Here is a tiny trained network, its code and every weight. The questions are about switching its units off for an input and a class, where a switched-off unit gives its printed mean instead of its output.

import numpy as np


def w(rows, s, z=0):
    codes = np.array(rows[::2]) - 128.0
    scale = np.full(codes.shape[1], s)
    scale[-1] = z or s
    return codes * scale


def f(y):
    return y / 2 * (1 + np.tanh(0.7978845608 * (y + 0.044715 * y**3)))


def log_softmax(a):
    a = a - a.max(-1, keepdims=True)
    return a - np.log(np.exp(a).sum(-1, keepdims=True))


def net(x, mask):
    res = np.array(x, float).reshape(1, 6) / 4 @ E
    y = f(res @ A[0][:, :-1].T + A[0][:, -1])
    res = res + np.where(mask, y, B[0][:, -1]) @ B[0][:, :-1]
    return log_softmax(res[-1] @ U[:, :-1].T + U[:, -1])


A, B = {}, {}
E = w([
[129,128,128,130],'x0',
[136,135,234,52],'x1',
[253,166,83,107],'x2',
[129,128,130,129],'x3',
[164,24,115,96],'x4',
[128,127,129,129],'x5',
],0.016)
A[0] = w([
[83,129,208,84,159],'neuron 1',
[142,178,119,130,132],'neuron 2',
[185,68,103,80,100],'neuron 3',
[155,120,81,179,206],'neuron 4',
[244,163,117,91,208],'neuron 5',
[165,136,251,49,201],'neuron 6',
[99,235,163,230,254],'neuron 7',
[140,177,107,131,149],'neuron 8',
[126,18,107,124,201],'neuron 9',
[87,29,116,104,154],'neuron 10',
[32,122,126,194,211],'neuron 11',
],0.015,0.0077)
B[0] = w([
[20,171,113,153,215],'neuron 1',
[181,174,185,45,160],'neuron 2',
[152,66,73,154,191],'neuron 3',
[190,183,62,134,198],'neuron 4',
[233,97,114,43,245],'neuron 5',
[1,65,183,78,252],'neuron 6',
[84,108,75,34,252],'neuron 7',
[201,176,168,19,165],'neuron 8',
[225,113,181,211,217],'neuron 9',
[119,139,202,207,204],'neuron 10',
[59,19,69,158,235],'neuron 11',
],0.0099,0.021)
U = w([
[129,8,82,103,252],'0',
[163,229,81,104,134],'1',
[62,138,112,136,87],'2',
[156,155,234,67,67],'3',
[137,101,116,240,155],'4',
[207,118,92,169,2],'5',
[109,127,234,182,130],'6',
],0.012,0.0033)

Each question gives the input, the list of numbers given to net, and the class t.
The units are the neurons (one row each of A and B). Each row of codes is followed by its name. A weight is (code - 128) times the scale printed after its matrix; where a second scale follows, it is the last column's (A, B and U).
mask holds one flag per neuron, in row order. A switched-off neuron (its flag False) gives its mean, the last column of its row in B, instead of its output. The means were averaged over made-up inputs and are rounded, as every weight is.
A unit's drop is (log p(t) with every unit on - log p(t) with that unit switched off) / (log p(t) with every unit on - log p(t) with every unit switched off).
The circuit of an input: a set's keep is (log p(t) with only the set's units on - log p(t) with every unit switched off) / (log p(t) with every unit on - log p(t) with every unit switched off). Starting from all 11 units, units are removed one at a time, each time the one whose removal leaves the highest keep (on an exact tie, the one counted first), for as long as the keep stays at least 0.8.
circuit, biggest first: the units of the circuit, biggest drop first
k most important neurons: the k neurons with the biggest drops, biggest first
drop when u is switched off: that unit's drop, to one decimal
input [-5,1,-3,-3,-4,-6], class 2: circuit, biggest first : neuron 5
input [6,-1,3,2,3,0], class 5: circuit, biggest first : neuron 6; neuron 7
input [-4,0,8,8,8,-3], class 5: circuit, biggest first : neuron 11; neuron 9
input [1,-6,-1,1,1,0], class 4: circuit, biggest first : neuron 5; neuron 6
input [-1,0,7,-3,7,-5], class 5: circuit, biggest first : neuron 11; neuron 7
input [5,-6,1,-6,-7,7], class 1: 4 most important neurons : neuron 6; neuron 4; neuron 8; neuron 2
input [-2,-5,1,-8,-3,0], class 1: 2 most important neurons : neuron 6; neuron 4
input [2,-4,-3,-8,1,0], class 4: 3 most important neurons : neuron 5; neuron 6; neuron 7
input [6,6,-1,-6,2,-2], class 6: 2 most important neurons : neuron 7; neuron 11
input [-2,3,-3,-1,-7,4], class 2: 2 most important neurons : neuron 5; neuron 1
input [-2,-3,-8,4,-8,-4], class 0: 2 most important neurons : neuron 11; neuron 7
input [-7,-6,1,-5,-8,-3], class 1: 4 most important neurons : neuron 6; neuron 8; neuron 4; neuron 2
input [0,7,-8,3,1,2], class 6: 2 most important neurons : neuron 10; neuron 7
input [4,7,-7,-4,-6,4], class 2: circuit, biggest first : neuron 1
input [3,3,-6,6,-2,4], class 2: drop when neuron 1 is switched off : 0.3
input [5,3,1,6,-2,0], class 3: drop when neuron 11 is switched off : 1.3
input [-5,6,-5,5,-3,6], class 2: drop when neuron 1 is switched off : 0.1
input [-1,8,-7,-4,8,4], class 6: drop when neuron 7 is switched off : 0.0
